Below are the code and all the weights of a small trained network. Each question names an input and a target symbol and asks about switching units off, where a switched-off unit gives its printed mean instead of its output.

import numpy as np


def w(rows, s, z=0):
    codes = np.array(rows[::2]) - 128.0
    scale = np.full(codes.shape[1], s)
    scale[-1] = z or s
    return codes * scale


def softmax(a):
    e = np.exp(a - a.max(-1, keepdims=True))
    return e / e.sum(-1, keepdims=True)


def log_softmax(a):
    a = a - a.max(-1, keepdims=True)
    return a - np.log(np.exp(a).sum(-1, keepdims=True))


def net(x, mask):
    ids = ['γδεημπσφ'.index(c) for c in x.split()]
    T = len(ids)
    res = E[ids] + P[:T]
    u = 0
    for l in range(3):
        r = res
        for j in range(2):
            rows = slice(2 * j, 2 * j + 2)
            q, k, v = (r @ M[l][rows].T for M in (Q, K, V))
            z = softmax(np.where(np.tri(T) > 0, q @ k.T / 2**0.5, -1e9)) @ v
            o = O[l][rows]
            res = res + np.where(mask[u + j], z, o[:, -1]) @ o[:, :-1]
        u += 2
    return log_softmax(res[-1] @ U[:, :-1].T + U[:, -1])


Q, K, V, O = {}, {}, {}, {}
E = w([
[217,183,59,144,225],'γ',
[39,113,165,182,51],'δ',
[74,143,102,132,96],'ε',
[169,79,122,88,186],'η',
[34,125,241,130,110],'μ',
[132,37,157,191,114],'π',
[72,74,43,111,175],'σ',
[38,50,170,249,115],'φ',
],0.015)
P = w([
[139,181,98,101,113],'0',
[211,70,183,121,101],'1',
[135,180,125,105,200],'2',
[195,77,183,145,69],'3',
[71,203,123,124,180],'4',
[184,34,168,172,72],'5',
[18,214,102,143,161],'6',
[192,3,161,179,82],'7',
[14,200,122,121,190],'8',
[190,1,110,230,68],'9',
[68,245,74,112,206],'10',
[246,25,90,177,100],'11',
],0.0095)
Q[0] = w([
[66,146,89,135,224],'0.h1',
[217,96,234,222,34],'0.h1',
[97,39,62,119,124],'0.h2',
[55,84,157,210,254],'0.h2',
],0.0058)
K[0] = w([
[52,122,172,217,150],'0.h1',
[128,150,47,105,108],'0.h1',
[106,212,219,106,49],'0.h2',
[72,254,83,129,194],'0.h2',
],0.0077)
V[0] = w([
[110,125,181,27,107],'0.h1',
[2,89,194,202,168],'0.h1',
[151,152,158,166,118],'0.h2',
[65,221,149,189,150],'0.h2',
],0.0094)
O[0] = w([
[57,254,123,67,43,16],'0.h1',
[113,106,209,145,137,252],'0.h1',
[99,79,121,180,86,119],'0.h2',
[226,195,178,46,166,228],'0.h2',
],0.0096,0.004)
Q[1] = w([
[81,112,117,176,149],'1.h1',
[106,244,122,111,92],'1.h1',
[123,224,170,202,158],'1.h2',
[140,39,254,67,130],'1.h2',
],0.0084)
K[1] = w([
[27,179,136,92,100],'1.h1',
[141,3,96,123,57],'1.h1',
[125,125,195,168,167],'1.h2',
[55,85,113,150,104],'1.h2',
],0.0072)
V[1] = w([
[131,70,118,54,86],'1.h1',
[2,122,105,109,171],'1.h1',
[179,97,203,147,218],'1.h2',
[150,254,99,117,227],'1.h2',
],0.0065)
O[1] = w([
[190,170,133,46,135,58],'1.h1',
[141,117,140,58,255,112],'1.h1',
[126,97,193,88,189,254],'1.h2',
[189,28,207,78,131,132],'1.h2',
],0.0078,0.0066)
Q[2] = w([
[138,254,78,94,124],'2.h1',
[64,227,206,105,154],'2.h1',
[77,14,133,214,176],'2.h2',
[110,116,2,114,12],'2.h2',
],0.008)
K[2] = w([
[254,172,120,173,139],'2.h1',
[210,176,112,169,108],'2.h1',
[103,117,112,109,217],'2.h2',
[176,89,52,134,36],'2.h2',
],0.0078)
V[2] = w([
[137,128,134,157,251],'2.h1',
[111,80,206,125,67],'2.h1',
[90,139,140,85,121],'2.h2',
[130,102,103,177,143],'2.h2',
],0.012)
O[2] = w([
[67,148,159,115,72,248],'2.h1',
[90,209,77,215,61,157],'2.h1',
[59,115,106,11,110,128],'2.h2',
[115,176,102,181,162,136],'2.h2',
],0.011,0.014)
U = w([
[202,195,200,124,123,174],'γ',
[106,222,146,136,91,57],'δ',
[115,210,88,95,109,188],'ε',
[94,181,69,118,169,197],'η',
[103,125,204,88,83,177],'μ',
[105,83,118,189,120,101],'π',
[36,98,35,123,195,151],'σ',
[34,185,157,187,254,4],'φ',
],0.0047,0.0031)

Each question gives the input, a string of symbols that net reads in full, and the target symbol t.
The units are the heads (2 rows each of Q, K, V and O). Each row of codes is followed by its name. A weight is (code - 128) times the scale printed after its matrix; where a second scale follows, it is the last column's (O and U).
mask holds one flag per head, layer by layer. A switched-off head (its flag False) gives its mean, the last column of its rows in O, instead of its output. The means were averaged over made-up inputs and are rounded, as every weight is.
A unit's drop is (log p(t) with every unit on - log p(t) with that unit switched off) / (log p(t) with every unit on - log p(t) with every unit switched off).
The circuit of an input: a set's keep is (log p(t) with only the set's units on - log p(t) with every unit switched off) / (log p(t) with every unit on - log p(t) with every unit switched off). Starting from all 6 units, units are removed one at a time, each time the one whose removal leaves the highest keep (on an exact tie, the one counted first), for as long as the keep stays at least 0.8.
circuit, biggest first: the units of the circuit, biggest drop first
most important unit: the unit with the biggest drop
heads that matter: for each layer, one digit per head in row order, 1 if its drop is at least 0.15 and else 0, layers parted by /
input φ γ η π, target δ: heads that matter	10 / 00 / 10
input φ δ δ φ η η φ φ η ε σ, target φ: heads that matter	10 / 01 / 00
input γ η η ε, target π: most important unit	0.h2
input η μ γ μ γ, target μ: circuit, biggest first	(0.h1, 2.h2, 2.h1)
input γ σ γ μ, target π: circuit, biggest first	(0.h1, 1.h1, 2.h2, 2.h1)
input φ δ σ γ φ ε η, target φ: circuit, biggest first	(0.h1, 1.h2)
input φ π γ φ ε, target φ: heads that matter	10 / 01 / 01
input γ σ μ γ μ γ π γ μ σ ε, target μ: circuit, biggest first	(0.h1, 2.h1)
input η γ μ μ γ σ π γ η, target μ: circuit, biggest first	(0.h1, 2.h1)
input φ γ γ δ, target δ: circuit, biggest first	(2.h1, 0.h1)
input μ γ σ σ γ γ γ μ σ, target μ: heads that matter	11 / 00 / 01
input ε μ η φ μ φ φ ε φ π, target δ: circuit, biggest first	(0.h1, 2.h1)
input π ε π μ γ, target μ: heads that matter	11 / 00 / 11
input π σ φ φ, target φ: most important unit	2.h2
input φ ε γ, target φ: heads that matter	10 / 01 / 01
input φ δ π η σ δ γ σ γ μ μ, target μ: circuit, biggest first	(2.h1, 0.h2, 2.h2)
input μ σ σ μ η δ η γ μ σ δ, target μ: circuit, biggest first	(0.h1, 2.h2, 2.h1)
input γ γ γ γ φ γ γ γ μ η η, target μ: heads that matter	10 / 00 / 11
input γ γ η γ, target π: heads that matter	11 / 11 / 01
input π φ γ π ε ε π, target φ: circuit, biggest first	(1.h2, 2.h2, 0.h1)
